Here is a tiny trained network, its code and every weight. The questions are about switching its units off for an input and a target symbol, where a switched-off unit gives its printed mean instead of its output.

import numpy as np


def w(rows, s, z=0):
    codes = np.array(rows[::2]) - 128.0
    scale = np.full(codes.shape[1], s)
    scale[-1] = z or s
    return codes * scale


def norm(h):
    return h / np.sqrt((h * h).mean(-1, keepdims=True) + 1e-5)


def f(y):
    return y / 2 * (1 + np.tanh(0.7978845608 * (y + 0.044715 * y**3)))


def softmax(a):
    e = np.exp(a - a.max(-1, keepdims=True))
    return e / e.sum(-1, keepdims=True)


def log_softmax(a):
    a = a - a.max(-1, keepdims=True)
    return a - np.log(np.exp(a).sum(-1, keepdims=True))


def net(x, mask):
    ids = ['αβδεηλμπστφψ'.index(c) for c in x.split()]
    T = len(ids)
    res = E[ids] + P[:T]
    u = 0
    for l in range(3):
        r = norm(res)
        for j in range(2):
            rows = slice(2 * j, 2 * j + 2)
            q, k, v = (r @ M[l][rows].T for M in (Q, K, V))
            z = softmax(np.where(np.tri(T) > 0, q @ k.T / 2**0.5, -1e9)) @ v
            o = O[l][rows]
            res = res + np.where(mask[u + j], z, o[:, -1]) @ o[:, :-1]
        u += 2
        y = f(norm(res) @ A[l][:, :-1].T + A[l][:, -1])
        res = res + np.where(mask[u : u + 4], y, B[l][:, -1]) @ B[l][:, :-1]
        u += 4
    return log_softmax(norm(res)[-1] @ U[:, :-1].T + U[:, -1])


Q, K, V, O, A, B = {}, {}, {}, {}, {}, {}
E = w([
[67,60,1,142],'α',
[147,165,104,159],'β',
[141,217,8,179],'δ',
[131,196,59,143],'ε',
[137,81,110,34],'η',
[136,127,151,153],'λ',
[156,58,171,121],'μ',
[158,36,189,60],'π',
[143,69,136,86],'σ',
[150,66,188,106],'τ',
[159,38,160,95],'φ',
[157,27,176,99],'ψ',
],0.0056)
P = w([
[56,169,191,91],'0',
[174,149,127,164],'1',
[175,154,122,164],'2',
[35,155,174,157],'3',
[24,179,190,124],'4',
[146,131,135,177],'5',
[187,142,117,151],'6',
[82,204,159,252],'7',
[54,199,161,214],'8',
],0.0037)
Q[0] = w([
[254,116,97,193],'0.h0',
[13,168,163,100],'0.h0',
[183,81,38,160],'0.h1',
[88,145,114,146],'0.h1',
],0.0072)
K[0] = w([
[42,22,86,167],'0.h0',
[255,207,193,58],'0.h0',
[133,36,54,247],'0.h1',
[84,132,156,148],'0.h1',
],0.0051)
V[0] = w([
[157,179,101,105],'0.h0',
[222,191,185,17],'0.h0',
[191,64,5,156],'0.h1',
[85,126,110,86],'0.h1',
],0.0026)
O[0] = w([
[144,159,124,153,44],'0.h0',
[253,164,77,83,181],'0.h0',
[94,153,156,130,2],'0.h1',
[152,82,155,91,118],'0.h1',
],0.0041,0.00061)
A[0] = w([
[121,177,72,130,195],'0.n0',
[120,143,139,53,81],'0.n1',
[155,115,116,45,141],'0.n2',
[83,161,3,177,251],'0.n3',
],0.005,0.0019)
B[0] = w([
[163,57,244,163,166],'0.n0',
[156,151,96,178,115],'0.n1',
[80,151,105,244,158],'0.n2',
[112,3,187,26,254],'0.n3',
],0.0036,0.002)
Q[1] = w([
[11,186,65,102],'1.h0',
[37,128,97,2],'1.h0',
[146,146,200,169],'1.h1',
[180,112,177,61],'1.h1',
],0.0033)
K[1] = w([
[3,167,128,114],'1.h0',
[73,93,151,110],'1.h0',
[75,173,126,74],'1.h1',
[80,83,156,109],'1.h1',
],0.0049)
V[1] = w([
[130,46,120,4],'1.h0',
[208,119,101,153],'1.h0',
[169,236,152,61],'1.h1',
[116,118,152,80],'1.h1',
],0.0033)
O[1] = w([
[108,154,132,171,249],'1.h0',
[54,147,175,6,145],'1.h0',
[209,148,104,63,76],'1.h1',
[81,47,113,65,182],'1.h1',
],0.0021)
A[1] = w([
[83,119,3,123,3],'1.n0',
[223,107,38,116,35],'1.n1',
[115,158,71,159,40],'1.n2',
[91,70,120,124,168],'1.n3',
],0.0034,0.0019)
B[1] = w([
[148,12,252,76,38],'1.n0',
[144,140,119,162,89],'1.n1',
[93,100,240,84,29],'1.n2',
[128,194,115,225,252],'1.n3',
],0.004,0.0012)
Q[2] = w([
[129,105,161,221],'2.h0',
[2,140,201,114],'2.h0',
[59,178,140,125],'2.h1',
[221,155,130,93],'2.h1',
],0.0078)
K[2] = w([
[61,2,72,160],'2.h0',
[254,73,60,138],'2.h0',
[202,101,77,117],'2.h1',
[70,148,106,44],'2.h1',
],0.0079)
V[2] = w([
[79,46,27,143],'2.h0',
[109,81,165,1],'2.h0',
[160,35,200,152],'2.h1',
[121,208,177,168],'2.h1',
],0.0063)
O[2] = w([
[87,25,70,38,213],'2.h0',
[62,115,245,103,78],'2.h0',
[170,57,225,203,251],'2.h1',
[98,169,89,254,119],'2.h1',
],0.0068,0.0024)
A[2] = w([
[89,119,88,144,109],'2.n0',
[2,65,131,162,254],'2.n1',
[128,113,118,116,38],'2.n2',
[148,127,104,155,45],'2.n3',
],0.0089,0.003)
B[2] = w([
[71,181,154,107,138],'2.n0',
[2,197,103,174,254],'2.n1',
[121,68,203,229,118],'2.n2',
[201,100,209,216,124],'2.n3',
],0.0041,0.0064)
U = w([
[114,109,139,97,2],'α',
[161,204,183,189,120],'β',
[67,117,44,90,103],'δ',
[47,226,166,118,166],'ε',
[99,136,147,4,170],'η',
[162,251,73,199,144],'λ',
[214,90,126,205,111],'μ',
[142,123,254,123,121],'π',
[196,125,8,118,220],'σ',
[182,167,205,187,155],'τ',
[147,19,123,120,132],'φ',
[120,20,197,158,117],'ψ',
],0.011,0.0053)

Each question gives the input, a string of symbols that net reads in full, and the target symbol t.
The units are the heads (2 rows each of Q, K, V and O) and the neurons (one row each of A and B). Each row of codes is followed by its name. A weight is (code - 128) times the scale printed after its matrix; where a second scale follows, it is the last column's (O, A, B and U).
mask holds one flag per unit, layer by layer, with each layer's heads first. A switched-off unit (its flag False) gives its mean, the last column of its rows in O or B, instead of its output. The means were averaged over made-up inputs and are rounded, as every weight is.
A unit's drop is (log p(t) with every unit on - log p(t) with that unit switched off) / (log p(t) with every unit on - log p(t) with every unit switched off).
The circuit of an input: a set's keep is (log p(t) with only the set's units on - log p(t) with every unit switched off) / (log p(t) with every unit on - log p(t) with every unit switched off). Starting from the 12 units with the biggest drops (on a tie, the unit counted first), units are removed one at a time, each time the one whose removal leaves the highest keep (on an exact tie, the one counted first), for as long as the keep stays at least 0.8.
circuit, biggest first: the units of the circuit, biggest drop first
k most important neurons: the k neurons with the biggest drops, biggest first
which heads matter: for each layer, one digit per head in row order, 1 if its drop is at least 0.15 and else 0, layers parted by /
input ψ λ ε ψ ψ, target ε: circuit, biggest first -> [0.n3; 2.n1]
input ψ τ η μ σ μ λ, target σ: which heads matter -> 10 / 00 / 10
input ε ψ μ μ λ π μ, target λ: circuit, biggest first -> [0.n3; 2.h1]
input δ ε π, target δ: circuit, biggest first -> [2.h1]
input π σ ε, target π: which heads matter -> 00 / 00 / 10
input η ε μ, target η: which heads matter -> 00 / 00 / 11
input ε λ φ, target ε: which heads matter -> 00 / 01 / 11
input ψ δ η η ψ ε λ, target ψ: which heads matter -> 00 / 10 / 11
input ψ σ β σ λ η, target σ: circuit, biggest first -> [0.n3; 2.n1]
input ε λ η, target ε: circuit, biggest first -> [2.h0; 0.n3]
input β σ σ δ ε λ, target δ: 3 most important neurons -> [0.n3; 0.n0; 1.n3]
input τ σ μ, target τ: which heads matter -> 00 / 00 / 10
input η δ ε μ φ, target ε: 2 most important neurons -> [0.n3; 1.n3]
input δ ψ τ, target δ: circuit, biggest first -> [2.h1]
input η β ψ λ λ τ μ, target λ: which heads matter -> 00 / 00 / 01
input η ε δ, target η: circuit, biggest first -> [2.h1; 2.h0; 0.n3]
input η σ σ β, target σ: which heads matter -> 00 / 00 / 11
input λ π μ ε, target π: circuit, biggest first -> [2.h1; 0.n0]
input μ λ λ σ β, target λ: which heads matter -> 00 / 00 / 11
input ψ σ ε η ε λ τ, target ε: circuit, biggest first -> [2.h0; 2.h1; 0.n3]
input μ ψ μ ε, target ψ: circuit, biggest first -> [2.h1]
input σ π π λ, target π: circuit, biggest first -> [2.h1; 2.h0]
input ε η σ α μ δ, target δ: 2 most important neurons -> [0.n0; 2.n1]
